In the rows, zero is written as 128.
Each row is followed by its class.
[ 70  98  62 134  99 138 106 118 154  77 114 135 132 100 130  88 103  96
 105  84 184 143 124 168 186  90  95  92 106 160 102 163 129 106 135  90
 149 146  95 145 156 140 197]
N
[153 150 133 126 137 114 179 134 165 196 143 113 136 127 155 120 106  88
 138 122 127 177 160  85 147 122 111 131 170 150 148 102 133 176  99 114
 134 143 127 116  94  97  67]
N
[158  83 116  93 129 110  98  98 140 132 113  92 140 135 128  43 131 155
  87 142 100 135 156 106 108 136 168 145 110 103 186 141 168 101 154 175
 154 136 116 108 122 113 127]
T
[124 163 150 119 155  94 143  96 112 144 143  99 150 150 132 114 163 181
 123 167 103 114 112 132 113 143 151 159 129  80 103 121 141 168 175 143
  97 135 110  91 107  99  73]
B
[118 117 132 143 154 118 108 137 111 130  95 142 206 173 124  69  79 128
 129 131  98 153  85 128 130 125 149 186 119 153 205 133 137 135 156 147
 131 110 143 126 129  81 143]
K
[123 139  93  85 100 174 106 126 116 104 123 114 171 126 125  79 166 102
 130 135 124 185 113 131 146 144 107 139 126 151 169 146 137  95 116 133
 165 123 140 148 131 107 101]
T
[109 112 100 113 120 156 107 121  96 131  95 132 142 171 132  35 161 115
 109 134 146 157  98 131 145 130  94 145 138 158 115 137 148 101 130 171
 120 138 157 165 126  96  96]
H
[147 144 146  72  93 138 124 125 162 128 126 119 129  88 146 140 115  59
 103 152 132 160 146  87 173 114 102 110 154 119 169 120 104 145 104 131
 131 118 149 136  95 187 123]
T
[105 120  86 149 134 104 186 133 152 190 128 198 112 150 119 144 139  83
 115 135 148 120 128 158 225  76 113  78 171 136 109  91 145 119 132 101
 135 119  92 103  71 140 152]
H
[140 140 154 117 176 122 146 135 155 135 147  70 114 159 134 128  95 155
 118 137 111  97 103 112 103 122 176 125 120 101 137  88 170  69 138 121
 139  97  91  91 109 100 116]
T
[164  93  72 138 104  74 126  91 150 106 141  74 156 150 140 183  74 140
 132 123 110 120 122 117 108 150  95 101 137 144 176 163 105 180 178 104
 190 160 102 102 111 112 215]
X
[124 150  83 102 175 129 184 135 131 176 185  85 107 113 153 102 162 139
  69 197 100 127 129 145 219 109 122  83 159 117 110 167 152 119 150 133
  63 134  88 104  79 109 139]
D
[136 144  91 154 139 115 180 123 111 143 173 128 142 138 145 155 147 150
 153 130 149 102 123 163 200 118 137 130 147 131 132  80 115 126 146  77
 118 124  83  72  86 133 119]
W
[129 141 168 127 147  88 162 108 113 144 100 132 152 152 121 132 133 145
 148 156 109 105 111 121 105 124 141 142 144 105 141  70 152 110 117 108
 127 110 105 111 108 120 108]
H
[147 124 110 102 133 101 143 111 116 150 115 126 110 156 108 142 130  90
 135 155 156 100 154 119 225 174 100  94 123 144 136 117 152  94 109 117
 128 109 113 125  92 156 157]
V
[144  96 107 149  80 139 149 124 212 138 149  85 180 100 145 185 161 111
 112 153 141 121 119 149 162 117 107  28 150 190 154 101 139 127 123  71
 157  87  91 119 135 108 188]
M
[137 142 129 173 147  94 129 137 124 125 125 127 100 161 135 192 125 156
 160  68 133 108  81 153 125 109 140 167 100 151  80  85 130 108 148  98
 110 107  84 120 133 110 127]
H
[147 127 106 142 181  89 141 130 139 120 175  74 120 134 141 132  99 160
 126 134 101  88 111 123  89 119 146 131 134  97 102 138 141 115 134  86
 126 127 101 120  98 133 141]
H
[ 88 122 129 146 110 111  75  94 162 115  92 147 157  97 143 115 115 119
  96  70 148 152  91 153 162 114 135 140 100 130 134 150 134 173 156 138
 122 149 119 118 151 115 151]
Y
[145 106 131 131  70 172  98 119 152 109  96 158 193 148 119 111  77 103
 148 116 169 153 108 123  77  90 130 121 110 137 166  70 116  76 125 135
 214 125 152 118 158 105 125]
M
[151 148 126 100 139 164  94 125 116 139 170  79 117 165 141  97 176 142
  77 175 150 153  92 140 171 139  95 140 132 145 103 134 182 123 142 173
  88 135 159 128  86  87  63]
V
[140 167 116 124 122  77 144 141 130 120 143  85 137 162 150 186  43 118
 154  99 143 149  81 126 133 129 114 150 105 119 100 159 111 155 136  69
 113 111  79 102 125 116 106]
T
[150 122  94 125 162 115 167 138 109 140 179 100  90 115 139 154 133 125
 122 145 124  98 159 133 172  91 110 105 160 148  91 163 123 103 136 142
  86 135  96 130 108 130 117]
W
[121 111 139  94 110 122 110 100  95 120 109 103 154 117 115  68 161 111
 142 119 120 168 150 153 116 123 130 153 103 131 115 156 107 109 155 150
 134 172 142 167 189 145  99]
W
[163 127 154  96 126  81 108 110 119 151 105 126 155 173 122 113  98 156
 119 160  92 111 125  78 115 161 119 133 109 106 122 174 118 157 141 137
 114 135 135 127 137 118 124]
B
[173 152 137 114 129  96  99 102 150 116 155  87  95 171 106 108 142 167
 122 120 126 114 123 122  82 138 150 147  83 109  92 132 165  73 162 164
 132 135  91  94 156 101  87]
B
[112 134 104 176  85 144 102 147 114 103 134 177 192 124 169 149 132 125
 154 107 161 132  80 171 145  88 101 154 111 179 136  86 107 115 144  92
 163 120 139 126 159  81 143]
Y
[121  67 173 114  97 136  92 103 151 111 106 173 148 150 125  55  45 118
 139 151 155 159 116 105 114  87 191 167  89  96 124  72 142  95 170 183
 172 117 150 102 179  92 104]
T
[161 143 116 114  83  86 158 106 162 137 145 163 161 140 114 156  88 100
 149 140 137 117 140 106 175 126  94  95 133 133 156 140 118 139 123  82
 165 120 118 100 128 128 160]
T
[118 134 139 149 125 130 143 139 152 140 124 129 199  86 123 155 153  80
 155 103 133 156 132 149 145 128 137 153 175 170 171  90  91 176 153  95
 109  84 144 137 114 129 124]
T
[102 140 131 149  98 134 129 123 111 136  93 142 157 138 128 148 157 117
 137 108 162 106  95 157 117  86 102 112 166 173  86 141 110 158 122 115
 101 114 116 152 120 133  96]
B
[148 104 137 135 175 122 134 125 145 163 125 120 126 122 122 140 106 142
 100 173 117  78 150 103 158 122 170 122 125 108 123 109 168 115 148 139
  92  91 122 105  82 113 142]
M
[ 88 144 141  95 151  96 132  96 156 120 162 102 178 101 134  81  57 101
 116 120  95 191 133 140 123 121 155 140 163 114 179 186 112 203 144 133
 115 179 123  83 118 133 124]
T
[143 133 118 125 141 113 162 127 151 130 180 139 150 149 129 170  85 134
 164 155 128  89 157 125 159  92 155 106 142 140 134 118 134  95 129  81
 173 113  99  66  82 119 118]
X
[136  94 170 102 135 150  96 117 162 180  86 138 157 146 133 112 121 114
  96 165 139 109 169 102 137 132 150  95 118 128 109  87 143 125 120 141
 149 123 175 130 118 142 136]
V
[127 104 123 118 103 141 117 121 165 120  92 156 120 145  87 145  96  88
 121 126 142 174 145 112 196 123 130  85 115 130 114  90 149  98 121 132
 135  84 152 126 106 158 149]
X
[162 165 127 111 136 179 100 135 119  98 123  46 161 143 104 164 107  93
 191  95 146 161  99 110 106 188 120 156 135 181 133 110 110 102 121 113
 146 114 135 145 124 113  81]
B
[128  85  87 108 105 147 116  95 172  87  89 151 206  92 139 108  27 108
 119 117 144 125 160 102 100  98 146 127 138 126 152 177  91 142 124 117
 194 123 124 114 127 141 178]
H
[128 141 124 129 157  88 168  87  98 128 159 129 168 152 140 117 113 188
 141 165 133  70 115 147 149 126 150 153 122  83 140 106 137 135 160  99
 145 134  99  76  97 101 128]
V
[174 140 156 114  70  88 138 116 112 174  92 159 137 134 129 125 178 100
 134 154 140  96 124 112 186 127 107 119 100 124 131 126 112 102 120 109
 107 100 129 148 154 168 109]
W
[138 117 131 119 130 151 106 128 124 169 110 152 153 141 128  70 171 149
  84 178 116 117 111 113 157 130 120 130 132 126 138 128 158 133 134 132
 105 125 169 145 106 112 131]
D
[119 125 109 106 142 132 168 115 132 117 184 140 114  99 125 107 122 141
 134 149 110 138 165 121 163  94 142  97 155  96 134 156 140 102 120 149
 149 144 121  95 103 115  83]
X
[120 169 165 129 140 135 130 120  72 159  62 154 129 127 163 132 117 131
 137 125 124 118 107  78 101 141 116 179 130  86  83 105  81 183 124 160
  72 138 191 147 121 136  82]
H
[177 156 153  89 113 175 121  93 155 119 115 131 154 118 114 161  68  84
 156 159 131 162  91  70 136 138 140 164 113 115 150 125 148  82 117 151
 154  94 151 119 129  82  52]
M
[102 134 118 146 118  95 107 122 137  90  93 154 159 110 117  89 102 163
 108   4 128 169 128 158 103  93 141 161  82 101 126 158  91 140 148 134
 114 132 122 144 173 143 147]
Y
[134 121 162  87 127 115 116 115 117 176 142 173 134 109 101  60 174  91
 111 159 106 149 170 145 173 110 160 138 140 121 124 146 106 130 144 176
 105 145 136 155 133 161 155]
T
[131 130  79 110 112 146 127 111 129 126 115 131 156 139 144  82 140 120
 110 106 142 176 114 126  96 148  92 156 154 118 143 132 116 126 132 141
 172 165 126 136 127  97 115]
H
[124 110 146 143 125  77 128  97 112 161 149 142 167  90 161  99 145 143
  72 228 104  82 126 172 192 121 123 122 131 107 124 177 124 209 191 134
  66 141 159 126 116 149 226]
D
[147 154 166 114 139 180 163 170 133 174 134 104 125 173 140 166 166 120
 144 148 144 103 118 145 126  98 139 106 162 168  93  56 146  44  99 100
 154  83 106 136  92 125  62]
B
[166 140 157 116  95 114 156 115 108 139 136 189 116  94 106 154 189 120
 175 152 142  91 123 102 188 160  85 120 137 120 131 142 104  99 111 112
 117 106 141 162 152 126 103]
N
[157 157 126 114 146 112 178 134 147 148 162  92 117 141 142 188 124 141
 140 162 112 118 133  92 133 108 110 105 162 117 128 101 139 138 107  98
 126 126  90 102  91 120  92]
K
[178 147  90 139  81 126  99 116 178 122 170  97 143 124 157 110 110 102
  99  97 178 140 129 153 179 104  98 136  92 179  93 134 135 100 152 112
 135 128 121 127 159 103 175]
T
[131 128  92 147 137 142 124 144 111 162 141  84 122 150 148  97 208 153
 108 157 123 111  90 154 125 128 116 112 112 162  59 146 155  97 138 114
  96 114 111 175 152  84 140]
D
[100 146  74 105 135 132 164 118 134 110 157 115 156  95 171  90 108 102
 123 156 134 114 141 105 141 106  96 107 168 146 166 169  97 124 127 123
 136 154 101 100 120 100 129]
N
[137 123 176 126 158 116 139 135  93 160 125 130 137 140 143 140 172 172
 138 165  96  84 156 134 112 105 155 141 116 111 120  68 132  96 138 138
 116 121 138 126 111 129 103]
M
[126 134 119  87 173 111 162 125 104 153 148 125 146 125 133  85 144 157
 114 232  79  67 167  89 141  98 160 122 134  88 129 170 135 133 144 130
  96 111 125 107  79 137 106]
D
[103 147 154 105 170 157 100 141 122 131 110 135 185 145 171  97  96 131
 107 164 124 120 137  88 103  96 133 144 161 129 115 126 122 146  91 178
 113 114 154 112  74 105  50]
B
[139 124  95 115 157 124 170 128 110 132 154  66 167 105 133 147 122 127
 139 176  73 142 122 121 138 117 118  95 167 123 149 127  99 153 154 108
 120 138 131 127  92 129 152]
H
[107 123 118 131  66  97 149 129 155 107 140 197 208 113 125 145  98 120
 135 152 119 120  97 143 100  70  98 103 153 144 198 172  91 185 121  39
 191 135  95 125 148 137 205]
D
[121 124 157 187 113 143  90 151 138 130 111 148 189  99 148 132 101 136
 109  97 140 117  83 168 118 116 140 142 118 156 107 152  99 198 137  95
 101 102 174 154 144 138 197]
H
[152 115  75  88 191 158 135 128 121 154 188  38 152 151 153  64 101 145
  88 192 116 154 142 128 165 128 157 128 145 134  97 174 178 110 121 134
 104 125 113 114  61  88  77]
V
[112 180 135 126 175  68 118  93 143 116 186 105 144 124 132  75 130 179
  93 126  83 148 118 135 170 142 165 178  98  84 136 177 156 184 166 137
  69 143 115  76 103 100 113]
X
[139 171 166 125 133  99 164 134  95 157 188 213 103 161 107 123 166 140
 145 151 117 121  97 146 191 116 118 160 133 110 144 152 148 135 112 137
 133 133 109 119 112 115  87]
W
[133 172 172 127  99  79 117 133 118 121 136 163 149 161 137 125 170 167
 128 121 136 119  83 154 114  99 124 163  97  98 126  97 134 100 128 106
 115 101 101 107 145 117  86]
T
[144 122  88  88 112 188 108  79 167  92 121 113 224 120 117  72  57 100
 134 170 139 126 134  86  87 131 150 130 142 138 149 153 115  88 151 140
 196 127 142 103 148  83 129]
B
[128 133 113  84 188 102 195 129  93 165 167 106 134 115  93 150 133 120
 156 171  65 140 160 133 186 113 163 103 161 113 110 207 104 144 134 116
  83 125  75 125  90 151  95]
W
[122 140  82 153 105 124 139 108 123 120 122 154 134 102 140 127 140 105
 148  79 175 128 121 153 179 156 113 148 106 133 111 151 103 110 133 128
 118 112 109 137 156 115 135]
M
[194  76 163  86  91  89 111 104 152 143 120 145 175 147 120 119  48 102
 163 224  96 133 148  26 121 140 150 120 123 107 179 114 125 115 131 123
 166 111 161 101 138 111 103]
X
[143 124 101 125 104 167 130 124 125 147 109 112 176 145 152 144 103 115
 136 152 153  75 133 106 125 151 105  97 151 175 111 137  92 139 136  89
 137 117 159 132 125 122 180]
T
[130 180 124 157 126  90 148 136 131 114 147 102 159 163 141 176 114 160
 141 106 147 113  47 158 146 146  97 149 117 123 131 114 141 151 142  35
 119 110  98  94 104 109 126]
H
[181 131 142 113 117  87 152  89 138 177 166  97 171 147 159 115 128 133
 141 202 137  84 132 125 148 127 150 134 159 127 121 111 140 123 140  93
 127 132  92  81  95 118  84]
B
[142 124 128 121 150 130 163 132 173 140 167 116 124 104 127 139  74 128
 110 155 121 107 173 119 167 124 139  84 139 109 127 138 139 116 132 105
 127 132 133  98 126 147 173]
K
[118 124 101 150 105 215 123 153 128 140 119 127 147 122 162 111 162  85
 171  97 186 150 109 132 125 143 107 136 153 207 107  65  95  74 120  97
 148 130 157 156 164  86  93]
N
[119 135 117 107 105 130 102 135 116 169 113  69 178 166 173  42 200 112
  85 162 148 159  93 134 106 151 107 155 142 151 139 118 141 146 155 126
 111 141 124 148 124  88  88]
Y
[156 156  77 110  55 110 100 126 139  76 146 141 168 145 121 147 112  79
 143 158 154 119  92 100 168 124  40  98  99 144 165 142 121 120 109  70
 202 110 133 145 127 138 189]
T
[186 127 105 135 100 107 138 136 130 158 128 122 139 131 139 159 115 102
 126 154 161 119 113 116 205 147  71 125 140 166 134 138 140 132 114  80
 101 103 119 146 104 121 154]
D
[143 117 116 147 116 108 127  91 133 111 145  69 167 118 160 145 117 159
 133 132 136 126 105 165 120 129 156 150 105 124 126 122 124 145 172 117
 124 125  93  97 130 108 137]
M
[139  98 158 192 112  80 103 136 149  90 103 199 115 141 128 182  38 131
 170  51 160  90  64 132 116 102 111 156  86 155 116 117 113  75 131 101
 135  95 127 149 206 106 173]
D
[170 122 120  94 135 152  95 128 131 169 104  99 154 166 141 112 156 128
 112 174 150  88 135  79 153 171 118 112 135 128  99 126 131 117 120 141
 137 107 134 136  80 120  96]
B
[120  89  98 164 107  96 168  92 129 133 156 152 154 168 136 117 124 136
 154 145 121 116 108 142 118 128 121 112 178 176 170 131 121 174 142 126
 158 143 101  99 133  99 158]
W
[202 171  95 147 111 113 153 183  89 156 197  69 129 138 167 166 130 135
 134 151 114 117 114 112 119 148  44 162 145 174 116 183 105 176 133  49
  82 144 161 182 133 115 138]
K
[127 120 111 121 142 160  57  95  61 112  99 108 130 139 119  61 152 154
  99 152 145 126  94 134 126 202 116 163 119 105  82 184 129 137 182 232
  71 155 174 143 136  94 120]
B
[135 130 141 137 112 102 135 104 137 141  90 149 128 160 130 128 159 163
 145 123 151  98 112 114 127 125 155 144  93  96 117  59 137 114 141 106
 147 100  87  99 119 122 108]
N
[148 109 122 124 128 130 137 118 126 122 113 118 148 139 128 163  60 105
 173  94 156  93 114 106  97 110 128 128 135 156 136 127  80  98 140 116
 166 129 122 137 152 114 127]
V
[141 130  60 112 134 148 133 103 137  74 164 125 108 167  92 130  75 121
 147 143 135 116 121 109 159 118 137 139  96 130 136 127 155  72 165 116
 182 126 106  87 118 122 149]
W
